Here is a tiny trained network, its code and every weight. The questions are about switching its units off for an input and a class, where a switched-off unit gives its printed mean instead of its output.

import numpy as np


def w(rows, s, z=0):
    codes = np.array(rows[::2]) - 128.0
    scale = np.full(codes.shape[1], s)
    scale[-1] = z or s
    return codes * scale


def f(y):
    return np.maximum(y, 0)


def log_softmax(a):
    a = a - a.max(-1, keepdims=True)
    return a - np.log(np.exp(a).sum(-1, keepdims=True))


def net(x, mask):
    res = np.array(x, float).reshape(1, 3) / 4 @ E
    y = f(res @ A[0][:, :-1].T + A[0][:, -1])
    res = res + np.where(mask, y, B[0][:, -1]) @ B[0][:, :-1]
    return log_softmax(res[-1] @ U[:, :-1].T + U[:, -1])


A, B = {}, {}
E = w([
[178,23,134,144,79,118],'x0',
[2,139,158,59,130,87],'x1',
[176,78,11,105,66,155],'x2',
],0.0093)
A[0] = w([
[163,135,6,129,109,156,155],'N1',
[195,67,68,118,118,137,253],'N2',
[98,191,242,139,148,103,219],'N3',
[118,176,197,142,130,156,173],'N4',
[116,167,161,124,126,124,135],'N5',
[172,64,158,140,127,132,177],'N6',
[84,89,135,97,104,127,242],'N7',
[83,162,122,134,130,129,115],'N8',
[143,131,133,147,122,123,121],'N9',
[146,146,114,169,121,129,111],'N10',
[141,157,175,109,137,128,131],'N11',
[166,141,152,162,124,133,207],'N12',
[137,190,44,118,125,128,177],'N13',
[58,110,117,108,130,120,250],'N14',
[144,113,128,137,163,122,149],'N15',
[170,141,95,99,156,125,78],'N16',
[156,150,60,127,132,102,159],'N17',
],0.014,0.0035)
B[0] = w([
[153,172,71,169,159,225,230],'N1',
[191,94,86,229,101,115,248],'N2',
[82,160,255,120,214,135,220],'N3',
[127,114,196,155,183,107,177],'N4',
[104,75,142,144,195,119,157],'N5',
[183,114,154,103,86,82,192],'N6',
[95,133,74,97,113,107,177],'N7',
[98,131,146,108,130,79,157],'N8',
[144,142,133,116,109,123,142],'N9',
[144,135,128,115,119,139,152],'N10',
[135,121,165,143,170,128,155],'N11',
[168,126,155,118,96,143,171],'N12',
[111,169,117,89,157,163,180],'N13',
[72,125,88,82,114,131,182],'N14',
[155,131,131,120,128,119,144],'N15',
[132,160,125,124,132,138,150],'N16',
[141,179,101,132,104,155,173],'N17',
],0.022,0.015)
U = w([
[202,132,189,133,101,107,10],'0',
[60,140,62,2,83,88,81],'1',
[177,27,54,192,7,73,56],'2',
[156,195,41,165,107,239,212],'3',
[79,169,193,112,196,129,185],'4',
],0.0073,0.0014)

Each question gives the input, the list of numbers given to net, and the class t.
The units are the neurons (one row each of A and B). Each row of codes is followed by its name. A weight is (code - 128) times the scale printed after its matrix; where a second scale follows, it is the last column's (A, B and U).
mask holds one flag per neuron, in row order. A switched-off neuron (its flag False) gives its mean, the last column of its row in B, instead of its output. The means were averaged over made-up inputs and are rounded, as every weight is.
A unit's drop is (log p(t) with every unit on - log p(t) with that unit switched off) / (log p(t) with every unit on - log p(t) with every unit switched off).
The circuit of an input: a set's keep is (log p(t) with only the set's units on - log p(t) with every unit switched off) / (log p(t) with every unit on - log p(t) with every unit switched off). Starting from the 12 units with the biggest drops (on a tie, the unit counted first), units are removed one at a time, each time the one whose removal leaves the highest keep (on an exact tie, the one counted first), for as long as the keep stays at least 0.8.
units of the circuit, in order: the units of the circuit, biggest drop first
most important unit: the unit with the biggest drop
k most important neurons: the k neurons with the biggest drops, biggest first
drop when u is switched off: that unit's drop, to one decimal
input [-6,4,3], class 1: most important unit => N14
input [8,8,-3], class 1: units of the circuit, in order => N7, N14
input [8,0,7], class 2: 3 most important neurons => N2, N6, N3
input [3,-3,2], class 2: 3 most important neurons => N2, N3, N6
input [5,5,6], class 2: 3 most important neurons => N3, N2, N13
input [-3,-8,-4], class 0: 2 most important neurons => N12, N14
input [-7,-8,-2], class 4: 2 most important neurons => N2, N4
input [5,-7,3], class 2: 3 most important neurons => N2, N6, N3
input [7,8,4], class 1: 2 most important neurons => N14, N7
input [6,2,-1], class 2: drop when N3 is switched off => 0.2
input [5,4,-1], class 1: drop when N2 is switched off => 0.4
input [7,-4,3], class 2: drop when N2 is switched off => 0.3
input [0,1,-1], class 4: drop when N2 is switched off => 0.2
input [6,-3,-6], class 0: units of the circuit, in order => N6
